Each row, then roughly how far along a hidden order it lies, from 0 to 15:
[  2 -13  -1  -2   1   8  13   6   3   8  -5   1  -5  -8 -22   1  -2  -4
   1  16   2  -2  -7  11   4   5   4  -8  -9  -1  12   3  -2  17  -3  -4
   6  -2   2  -4   0   0   6  -4  -4] : 4
[-16 -14 -10  10   0 -14  10  -2  -7  25  -3   0   8 -15   0   2   5  -6
  -7  40   6   1   3   9  20  23   3  -7 -30   3 -10  13   4   8  12 -14
  -8   2  -8   1   7 -14  -2  -9  28] : 4
[  3 -37  -1  -1   2  25  24  15   6  14 -10   1  -9 -12 -46   2 -10 -13
  -1  38   0  -4 -16  41  13  17   8 -12 -32  -2  21  13  -7  43  -9  -4
  11   3   6 -13   8   1  15  -7  -6] : 13
[ -1 -18  -5  -2  11  14  28  20   9  23 -16   4 -19 -27 -63  12   1  -7
   1  42   5  -3 -19  35  22  -1   8 -25 -42  -2  18  17  -1  29  -4 -15
  22 -19   6 -10   2  -4   5 -17   4] : 14
[ -4 -41  -3   0  -2  25  23   2   2  18  -8  -5   1 -11 -50  -3  -9 -12
  -5  50   1  -2 -14  46  14  26   6 -10 -34  -1  10  16  -7  44  -2 -12
   5  11   2 -12  12  -3  14  -8   5] : 12
[ -9 -34  -6   3   1  17  27   8   2  28 -11   0  -4 -18 -47   3  -6 -11
  -5  52   2  -3 -14  42  24  27   8 -18 -47   0  14  20  -3  39   0 -16
   6   2   0 -13  10  -7  12 -13   9] : 14
[  3 -28   1  -2   2  22  19  14   5   4  -7   2  -8  -8 -40   1  -9 -10
  -1  26  -2  -5 -19  31   8  16   7 -11 -20  -2  19   9  -6  35  -9  -1
   7   6   6 -11   7   3  14  -5  -9] : 11
[ -3 -38  -9  -6   9  10  29  -1   9  40 -12 -10  -8 -19 -55   5   0   1
  -4  49   7   3 -20  39  20  -9   2 -18 -53   0  -6  19   1  23   8 -30
  22 -11   0  -8   2 -11   7 -20  20] : 10
[ -4 -18  -5   4   0   3   7   0  -2  14  -3   1   2 -10 -17   1  -1  -8
  -3  29   2  -2  -2  18  12  17   4  -6 -26   1   3  11  -1  19   2  -8
  -3   3  -2  -4   6  -4   5  -5   9] : 6
[  0 -29  -6  -3   0  14  11  -3   2  11  -6  -6   2  -6 -23  -4  -5  -6
  -3  27   1   0  -7  29   7  11   3  -5 -18   0   3   8  -4  22   0  -9
   4   8   1  -7   5  -2  10  -4   5] : 5
[  2 -10  -2  -2   4   3   9   8   3  13  -4   1  -8  -8 -20   4   1  -3
   2   2   4  -2  -6  12   7  -1   3  -9 -13  -1  10   4   1  16  -1  -5
   6  -7   2  -2  -2  -2   3  -3   2] : 3
[  9  -2   1  -7   6   6   6  13   6   2  -7   3 -11  -9 -25   7   2  -3
   6   1   4  -4 -11   1   6  -8   4 -11 -11  -1  18   2  -1   8  -5   0
  12 -11   5  -3  -6   2   4  -3  -5] : 2
[  2 -10  -2  -3   4   0   9   6   2   9  -6   0  -5 -10 -25   4   2  -2
   2  15   5  -2  -6  10   7   1   3  -8 -14   0   9   5   0   8   1 -10
   6  -5   1  -1  -2  -2   3  -5   5] : 2
[  1 -30  -2  -3  -1  14  15   2   1  13  -5  -3   1  -9 -33  -3  -7  -8
  -3  30   0  -2 -11  29   8  13   4  -2 -23  -1   8   8  -5  26  -2 -10
   3   9   2  -7   7  -1  10  -4   2] : 7
[  8 -22  -1  -9   7   8  14   3   7  16  -6  -6  -6 -11 -35   5   1  -1
   3  16   7  -3 -13  29   6  -9   2 -11 -20  -1  12   5  -1  13   0 -15
  14  -5   3  -2  -4  -2   7  -8   8] : 1
[  7 -25  -1  -9   2  13  13  -1   6   9  -5  -8  -3  -8 -44   1  -2  -2
   1   3   3  -1 -11  31   2  -6   0  -7 -25  -1   7   4  -3  16  -1  -7
  11   2   3  -4  -1   0   7  -4   2] : 2
[-11  27  -6  16  13 -13  18  48   1  15 -15  27 -25 -33 -49  24  11 -10
   4  27   8  -8  -6  -9  31  17  15 -36 -28   0  30  17   8  13  -5   2
   7 -40   2  -2   0  -6  -3 -18   2] : 15
[  0 -33  -5  -7  10  18  31  11  12  30 -14  -5 -15 -23 -63   8  -3  -2
  -1  42   4   0 -24  45  17  -7   5 -24 -44  -2  10  18  -2  29  -1 -22
  24 -13   6 -11   3  -6  10 -18   8] : 13
[  6 -18  -2  -8   6   6  12   5   7   7  -6  -4  -7 -11 -28   5   1  -1
   4  14   6  -2 -11  22   5 -11   3  -8 -19  -1  11   4  -1  12   0 -12
  11  -8   2  -3  -3  -2   6  -7   3] : 1
[  5 -17  -2  -7   5   5  12   6   5  11  -5  -4  -5 -10 -32   3   1  -2
   2  10   5  -2 -11  23   5  -7   2  -9 -19  -1  11   3  -1  13   0  -7
  11  -5   3  -3  -3  -2   5  -6   4] : 1
[  1 -61  -7 -15   7  27  34  -8  14  41 -13 -18  -7 -18 -63   0  -8   1
  -4  53   4   3 -28  63  13 -14   0 -18 -52  -2  -4  16  -4  40   5 -36
  26   0   5 -13   5  -7  16 -17  16] : 12
[ 17 -37   1 -19   5  20  16   4  11  11  -7 -12  -7  -8 -43   1  -5  -1
   4  12   5  -2 -21  39  -3 -16   1  -6 -22  -2  16   1  -5  18  -2 -17
  21   2   7  -4  -5   1  11  -5  -1] : 1
[  6 -30  -2 -11   3  11  13   1   6  14  -4  -9  -3  -8 -27   1  -2  -1
   1  16   5  -1 -12  27   3  -5   1  -6 -21  -1   7   4  -3  17   1 -13
  11   1   3  -4  -2  -1   7  -7   6] : 2
[  6 -54  -5 -16   4  18  21 -12   7  27  -5 -19   2 -11 -50  -3  -3  -1
  -1  33   7   0 -10  47   6  -8   0  -5 -35  -1   2   8  -3  24   7 -30
  15  11   1  -4  -2  -6  13 -10  18] : 0
[-11 -12  -7   9   0   3  13  11  -5  15  -5   6  -3 -13 -22   4   0 -11
  -5  38   2  -3  -2  15  18  28   7 -12 -26   1  11  12   0  23   1  -2
  -5  -1  -3  -4   8  -6   4  -7   8] : 9
[  2 -12   0   0   1  16  14  11   2   3  -6   4  -5  -7 -33   2  -5  -9
   0  21  -1  -4  -9  23  10  15   6  -8 -19  -1  17   6  -5  24  -5  -1
   4   1   4  -7   5   1   8  -4  -5] : 8
[  0  -2  -2   1   4  -1   8  11   2   7  -4   4  -5  -9 -23   6   2  -4
   2  12   4  -3  -5   8   7  -1   4  -7 -12   0  10   4   1   5   0  -6
   5  -8   0  -4  -1  -2   2  -5   5] : 3
[ -1   0  -2   2   3  -1  10   9   2   9  -3   4  -5 -12 -22   5   2  -4
   1  13   4  -3  -5   7   9   8   4  -9 -11   0  10   6   1  -6   0  -4
   3  -7   0  -1   0  -2   1  -5   3] : 3
[ -5   1  -8   5   7 -16  10  14  -1  24  -5   5  -5 -22 -19  12  11  -3
   2  24  12  -2  -1  -2  18   3   7 -15 -29   1   7   8   7   2   8 -13
   3 -16  -5   4  -5 -10  -4 -11  21] : 0
[  6 -16  -1  -7   6   3  12  10   5   7  -5   1  -9 -11 -32   6   4   0
   4  11   6  -3 -11  18   6  -8   4 -10 -17  -1  14   4   0   0  -1  -9
  12 -12   3  -2  -5  -1   5  -9   2] : 1
[ -8 -26  -9   6   5  12  30  15   2  29 -12   4  -8 -22 -55   7  -2 -12
  -3  51   4  -2 -12  39  24  25   9 -19 -45   0  11  21  -1  39   0 -14
   8  -6   0 -10   9  -8   9 -17  11] : 15

Next part:
[ -6  23   1  -4   4 -35   4  12   7   2  -4  14  -3 -17  -1  45  -5  10
 -18   5  -1 -16 -11  -9  -9  -8  -3 -15  -9  16  -3   2 -12 -32  -3  25
  39   6  -4  19  12] : 8
[ -9  31  -2  -6   1 -27   9  11   9   0  -2   2  -3 -18  -3  32   0   7
 -14   3  -2  -6 -12  -8  -9  -3   1 -15  -4  18   4   5  -6 -20  -6  16
  33   6   1  15  18] : 0
[-12  18  -5  -8   1 -11   6  10  10   1   8  -2  -2 -20  -2  21   4   7
  -7   9  -7  -9 -13  -6 -10 -11   7 -14   1  15   9  -1   0   4   0  15
  30   6 -15  13  21] : 12
[-21  38 -12   6  -5   4  19 -11  -1  -5   6   7  -9 -27   2  28  -3  -8
  -7  12  -9 -12 -16  -6 -22  -1   1 -11  11  17   9  -2  -2   6  18  37
  36   0 -38  15  14] : 4
[  0   5  -7 -16  -3 -26  12  16  14  -6 -14  -5   1 -17  -4  38 -28   6
 -11  -4   0   4  -5  -9   4   5   1  -9  -9  14   0   9   0 -42  -4   3
  14   4  23  18  17] : 15
[  1  20  -2 -17   1 -35   6   7   8   3   4  16   3 -16   3  39 -14   9
  -9  12 -10 -14  -3  -4 -10 -13   2 -13   7   8  -3   2  -1 -15  -3  25
  21   4 -15   7  24] : 6
[-12  26  -8  -2  -2  -6  12   6   7  -5  -1  -3  -5 -23  -3  30  -8   1
 -11   3  -2  -6 -13  -8  -8  -1   2 -13   0  19   6   1  -3 -13   7  20
  32   5 -11  17  13] : 4
[ -7  27  -3  -4   2 -33   5  11   5   2   4  15  -2 -16   1  45  -8  11
 -14  11  -4 -18  -9  -7 -11 -13   1 -17   4  15   0  -2  -7 -14   8  26
  39   7 -25  13  12] : 0
[ -2  24 -10  -7  -4 -19  14  -3   7  -3   1  13   0 -18   4  38 -26   0
  -7  12 -10 -12  -2  -6 -11  -7   1  -7   8   8  -1   1   1 -11  12  25
  20   1 -24   8  19] : 15
[ -5  20  -6  -9   1 -30   5  13  11   0   1   1  -1 -18  -3  32 -11  11
 -12   3  -1  -9  -9  -8  -5  -9   4 -16  -1  19   3  -1  -3 -16   2  10
  27   7  -2  17  15] : 3
[ -9  20  -1  -8   1 -23   7  10   6  -2  -9   4  -5 -19  -3  39  -2   7
 -17   0   2  -4 -11  -8  -8   3  -3 -15  -6  18   2   7 -11 -33  -8  23
  32   4   4  10  12] : 8
[ -6  19  -2  -8   3 -34   3  15   8   1  -1   6  -3 -17  -3  41  -7  10
 -13   4   0  -9 -12  -9  -6  -9   1 -18  -4  16   1   1  -6 -22  -2  16
  31   8  -2  18   8] : 0
[-10  20  -2  -5   1 -22   5  11   7  -1   0   2  -4 -20  -3  36  -5   8
 -13   4   0  -7 -12  -9  -7  -8   2 -17  -3  17   4   0  -6 -18   4  17
  33   7  -8  20  10] : 2
[  6   4   1 -19   4 -39   0  17  14   6  10  14   8 -12   1  44 -17  11
 -11  12 -10 -16   0  -3  -5 -20   6 -16   5   6  -3   1   2 -17 -11  14
   9   7  -1  16  27] : 5
[-17  28 -14  -1  -6  -6  20   5   6 -12 -14 -12 -10 -30  -6  28 -15  -4
  -9  -4   4   3 -18 -12  -5  12  -1 -10  -7  26   9   5  -5 -25  17  15
  27   3   2  20   8] : 5
[ -8  27  -2  -3   1 -22   7   3   6   1   4  12  -3 -18   1  40   0   7
 -13  10  -5 -14 -11  -8 -14 -10   0 -15   4  15   2  -1  -6 -13   4  25
  35   4 -20  14  14] : 0
[ -5  18 -11  -9  -2 -24  10  11   9  -4  -5   1  -2 -19  -2  37 -18   7
 -12   4  -3  -5  -8  -9  -5  -4   1 -14  -3  16   2   3  -2 -21   4  15
  22   3  -4  19  15] : 5
[ -8  18  -2 -10   2 -25   6  18  10  -1  -6  -8  -3 -22  -5  32   0  11
 -14  -2   2   2 -14 -10  -1   0   1 -16  -9  20   4   5  -5 -33  -6   7
  24   8   9  18   4] : 1
[ -9  19   3  -7   4 -33   2  13   5   4   1  12  -3 -15  -1  37   9  13
 -18   6  -4 -12 -13  -7 -13 -11  -2 -17  -2  15   0   2 -10 -21 -11  23
  35   7  -6  10  15] : 9
[ -9  16   0  -8   2 -29   7  16   7  -2 -10   0  -5 -18  -4  35   0  11
 -18  -3   4  -4 -17 -11  -5   3  -3 -14 -10  24   2   6 -11 -39  -9  17
  38   6  10  23  10] : 9
[ -1  26  -7  -5  -1 -17   9   1   6   0   7  10  -3 -15   2  36  -9   4
  -9  13  -9 -11  -7  -5 -14 -12   3 -14   8  12   3  -2  -1  -2   9  27
  31   4 -29   7  20] : 4
[-10  27  -2  -5   1 -28   7  10   6  -1  -1   6  -4 -20  -2  36  -6   8
 -14   3  -2 -10 -12  -9 -11  -7   0 -15  -1  18   3   0  -6 -19   3  21
  21   7 -10  15  13] : 0
[ -8  24  -7  -5   0 -22   4   7   7   0   5   8  -2 -23  -1  34 -10   8
 -10  10  -6 -13  -8  -6 -10 -11   3 -17   4  15   3  -3  -2 -12   7  16
  28   6 -22  14  15] : 3
[-15  32  -1   0   4 -18   6  -1   5   7  17  18  -3 -16   3  32  16   8
 -10  18 -13 -21 -14  -4 -21 -18   2 -20   9  11   4  -3  -5   8  -2  37
  42   5 -38  12  21] : 11
[-12  32  -5  -1   0 -22   9   5   3  -1   0  11  -6 -20   0  39  -4   5
 -14   8  -2 -14 -12  -8 -13  -5  -1 -15   4  18   2  -2  -7 -17  10  26
  41   5 -22  17  11] : 0
[-12  15  -5 -10   0  -5   4  13  10   2   7  -5  -1 -19  -3  27   6   5
  -8   7  -6  -7 -13  -6  -7 -10   7 -17   1  15   9   1   0  -1  -5  12
  27   7 -10  11  22] : 12
[ -5  16  -6 -10  -2 -19  11  11  10  -3  -6  -1  -1 -17  -2  32 -14   6
  -9   3  -2  -2  -8  -8  -3  -5   1 -13  -2  17   2   6  -1 -25  -2  12
  17   3   6  14  17] : 6
[ -6  18  -2  -8   3 -31   2  15   9   4   4   8   1 -15  -1  36  -1  13
 -13   7  -5 -12  -9  -7  -9 -12   2 -15   0  14   0   1  -5 -15  -6  16
  30   7  -7  13  15] : 1
[-10  16 -10  -7  -1 -10   6  13  11  -2   4  -4  -3 -24  -4  21  -9   3
  -9   6  -2  -6 -12  -8  -8  -9   7 -16  -1  13   9  -2   0  -5   9   4
  23   6 -11  13  15] : 12
[ -1  11  -7 -13  -4 -18  13  10  12  -5 -10  -1   1 -16  -2  34 -27   2
 -13   1  -3  -1  -4  -7  -1   2  -1 -12  -3  14   0   8   0 -32   1   5
   9   3   8  15  21] : 15
[ -8  24  -1 -22   1 -28   9   6   5   0  -4  12  -4 -12   0  49  -1   7
 -17   6  -4 -11  -4  -9 -13  -3  -3 -10   1  15  -1   4  -9 -29  -4  28
  38   5 -10  18  14] : 8
[ -7  17 -13 -10  -4 -17   9  11  10  -6  -3  -6  -3 -19  -4  27 -23   2
  -7   2  -1  -3  -9  -8  -3  -3   5 -16  -2  20   6   0   2 -16  15   5
  13   5  -4  14  12] : 14
[ -8  23 -14  -6  -5 -12  16   5   9  -7  -5  -5  -3 -20  -4  34 -22  -1
  -5   4  -2  -4  -7  -9  -5   2   4 -11   0  20   5   2   1 -14  15  12
  19   3  -7  13  16] : 14
[ -9  24  -3  -5   3 -35   3  11   7   2   0  13  -3 -17  -1  49 -10  10
 -14  11  -2 -17 -14  -8 -10 -15   1 -17   1  14   0  -4  -6 -18   8  25
  41   8 -19  15  11] : 1
[ -4  14   1  -8   2 -29   8  10   6   1  -5  11  -2 -16  -1  37  -4  10
 -16   4  -3  -7 -12  -8  -6  -1  -2 -13  -3  14  -1   6  -6 -31 -10  21
  21   5   3  15  14] : 8
[-12  39  -5   3   5 -43   1   9   0   1   3  17  -9 -20  -1  50  -1  11
 -19   8   2 -20 -18 -11 -14 -13  -1 -12   0  26   1  -7 -15 -20  15  31
  56  10 -26  21   1] : 10
[ -9  14  -7 -10  -2 -15  14  13  10  -5  -7  -7  -3 -18  -5  29 -15   3
  -7  -1  -1  -2 -12  -9  -2   1   2 -13  -6  23  11   4  -3 -23   4   9
  19   5   6  17  15] : 5
[ -8  24  -2  -3   2 -32   5   6   7   2   5  11  -2 -20   0  39   3   8
 -13  11  -7 -15 -12  -6 -12 -11   1 -17   4  13   2   0  -5 -10   1  26
  38   6 -18  14  18] : 1
[ -4  16  -5 -11   2 -32   3  14  10   2   5   6   1 -15  -2  39 -10  12
 -11   9  -5 -11  -6  -6  -6 -15   5 -15   0  14   1   0  -2 -13  -2  13
  23   9 -10  14  19] : 4
[ -2  23   2  -9   4 -33   1  10   7   7  11  16   2 -13   2  52  -4  13
 -10  15  -9 -14  -4  -4 -14 -21   3 -17   7   7  -1  -1  -3 -11  -6  26
  33   6 -18   9  24] : 1
[  0   8  -7 -14  -3 -24  12  13  12  -6 -11  -1   1  -2  -3  38 -29   6
  -9   0   0  -4  -5  -8   1   1   1 -12  -6  14  -1   8  -1 -36   1   8
 -10   5  12  17  18] : 15
